Here is a tiny trained network, its code and every weight. The questions are about switching its units off for an input and a class, where a switched-off unit gives its printed mean instead of its output.

import numpy as np


def w(rows, s, z=0):
    codes = np.array(rows[::2]) - 128.0
    scale = np.full(codes.shape[1], s)
    scale[-1] = z or s
    return codes * scale


def norm(h):
    return h / np.sqrt((h * h).mean(-1, keepdims=True) + 1e-5)


def f(y):
    return y / 2 * (1 + np.tanh(0.7978845608 * (y + 0.044715 * y**3)))


def log_softmax(a):
    a = a - a.max(-1, keepdims=True)
    return a - np.log(np.exp(a).sum(-1, keepdims=True))


def net(x, mask):
    res = np.array(x, float).reshape(1, 7) / 4 @ E
    u = 0
    for l in range(2):
        y = f(norm(res) @ A[l][:, :-1].T + A[l][:, -1])
        res = res + np.where(mask[u : u + 4], y, B[l][:, -1]) @ B[l][:, :-1]
        u += 4
    return log_softmax(norm(res)[-1] @ U[:, :-1].T + U[:, -1])


A, B = {}, {}
E = w([
[64,103,104,170,111,194,179,135],'x0',
[141,46,155,39,112,164,138,140],'x1',
[169,127,142,156,115,200,69,108],'x2',
[127,133,129,125,127,128,126,125],'x3',
[182,132,3,97,134,145,140,112],'x4',
[130,127,129,130,132,128,129,133],'x5',
[128,129,127,127,129,128,127,129],'x6',
],0.0029)
A[0] = w([
[32,78,99,196,154,204,189,84,37],'L0N1',
[125,214,105,251,71,74,132,112,23],'L0N2',
[194,155,175,174,110,244,68,47,20],'L0N3',
[70,148,127,80,138,23,253,106,6],'L0N4',
],0.0039,0.0017)
B[0] = w([
[187,188,168,99,82,114,141,188,200],'L0N1',
[82,140,169,36,203,186,112,103,249],'L0N2',
[55,68,86,143,146,48,94,211,244],'L0N3',
[110,69,104,180,130,149,1,186,242],'L0N4',
],0.0064,0.0013)
A[1] = w([
[154,50,157,61,75,146,145,142,58],'L1N1',
[80,103,253,171,122,103,132,108,84],'L1N2',
[132,59,154,71,102,127,131,129,2],'L1N3',
[192,134,166,91,162,41,64,87,48],'L1N4',
],0.005,0.0025)
B[1] = w([
[79,228,159,165,205,115,103,84,190],'L1N1',
[218,107,2,92,121,120,152,61,252],'L1N2',
[66,220,104,169,197,146,89,144,133],'L1N3',
[81,139,157,169,55,210,217,193,215],'L1N4',
],0.0056,0.0023)
U = w([
[66,205,164,102,254,157,107,70,133],'0',
[86,34,103,171,131,79,48,200,148],'1',
[219,96,73,103,101,110,163,32,215],'2',
[136,176,199,132,32,159,195,209,5],'3',
],0.0087,0.0013)

Each question gives the input, the list of numbers given to net, and the class t.
The units are the neurons (one row each of A and B). Each row of codes is followed by its name. A weight is (code - 128) times the scale printed after its matrix; where a second scale follows, it is the last column's (A, B and U).
mask holds one flag per neuron, layer by layer. A switched-off neuron (its flag False) gives its mean, the last column of its row in B, instead of its output. The means were averaged over made-up inputs and are rounded, as every weight is.
A unit's drop is (log p(t) with every unit on - log p(t) with that unit switched off) / (log p(t) with every unit on - log p(t) with every unit switched off).
The circuit of an input: a set's keep is (log p(t) with only the set's units on - log p(t) with every unit switched off) / (log p(t) with every unit on - log p(t) with every unit switched off). Starting from all 8 units, units are removed one at a time, each time the one whose removal leaves the highest keep (on an exact tie, the one counted first), for as long as the keep stays at least 0.8.
units of the circuit, in order: the units of the circuit, biggest drop first
unit that matters most: the unit with the biggest drop
k most important neurons: the k neurons with the biggest drops, biggest first
k most important neurons of layer l: the k neurons of layer l with the biggest drops, biggest first
input [-5,8,-7,6,-7,2,5], class 0: units of the circuit, in order : (L1N1 L1N3)
input [0,-1,-4,-7,3,8,-8], class 1: units of the circuit, in order : (L0N4)
input [-8,-7,-2,-5,6,2,-5], class 3: 3 most important neurons : (L1N4 L1N2 L1N1)
input [4,-4,5,-2,-3,5,-1], class 1: 3 most important neurons : (L0N3 L1N1 L1N4)
input [0,4,6,-8,4,5,-7], class 1: 3 most important neurons : (L0N3 L0N2 L1N2)
input [-5,4,-6,6,-7,-8,4], class 2: 2 most important neurons : (L1N2 L0N3)
input [7,-6,1,-6,0,2,-2], class 3: 3 most important neurons : (L0N1 L1N1 L1N3)
input [-8,7,7,8,4,5,6], class 3: units of the circuit, in order : (L1N4 L1N2)
input [3,5,6,4,5,-7,7], class 1: 2 most important neurons of layer 0 : (L0N3 L0N2)
input [-6,-4,1,4,-5,3,2], class 3: 2 most important neurons : (L1N4 L1N1)
input [-5,6,-4,-7,-8,-1,-8], class 2: 3 most important neurons of layer 0 : (L0N2 L0N3 L0N1)
input [2,4,-5,5,-6,0,-5], class 2: 3 most important neurons : (L1N2 L0N3 L0N2)
input [-1,5,-7,-2,-8,-6,-5], class 2: 2 most important neurons : (L1N2 L0N3)
input [7,-4,-3,-8,3,3,5], class 3: unit that matters most : L0N1
input [3,3,2,-6,1,-1,-8], class 0: 3 most important neurons : (L1N1 L1N4 L0N4)
input [7,8,-8,8,4,2,5], class 0: 2 most important neurons : (L1N1 L0N3)
input [-3,5,-5,1,1,-6,-2], class 0: 2 most important neurons of layer 1 : (L1N1 L1N3)
input [6,7,-4,-2,4,6,-1], class 0: units of the circuit, in order : (L1N1 L0N3)
input [8,-4,7,6,-8,-6,-4], class 2: units of the circuit, in order : (L1N2 L0N4)
input [-8,3,6,1,3,-6,-6], class 3: unit that matters most : L1N4
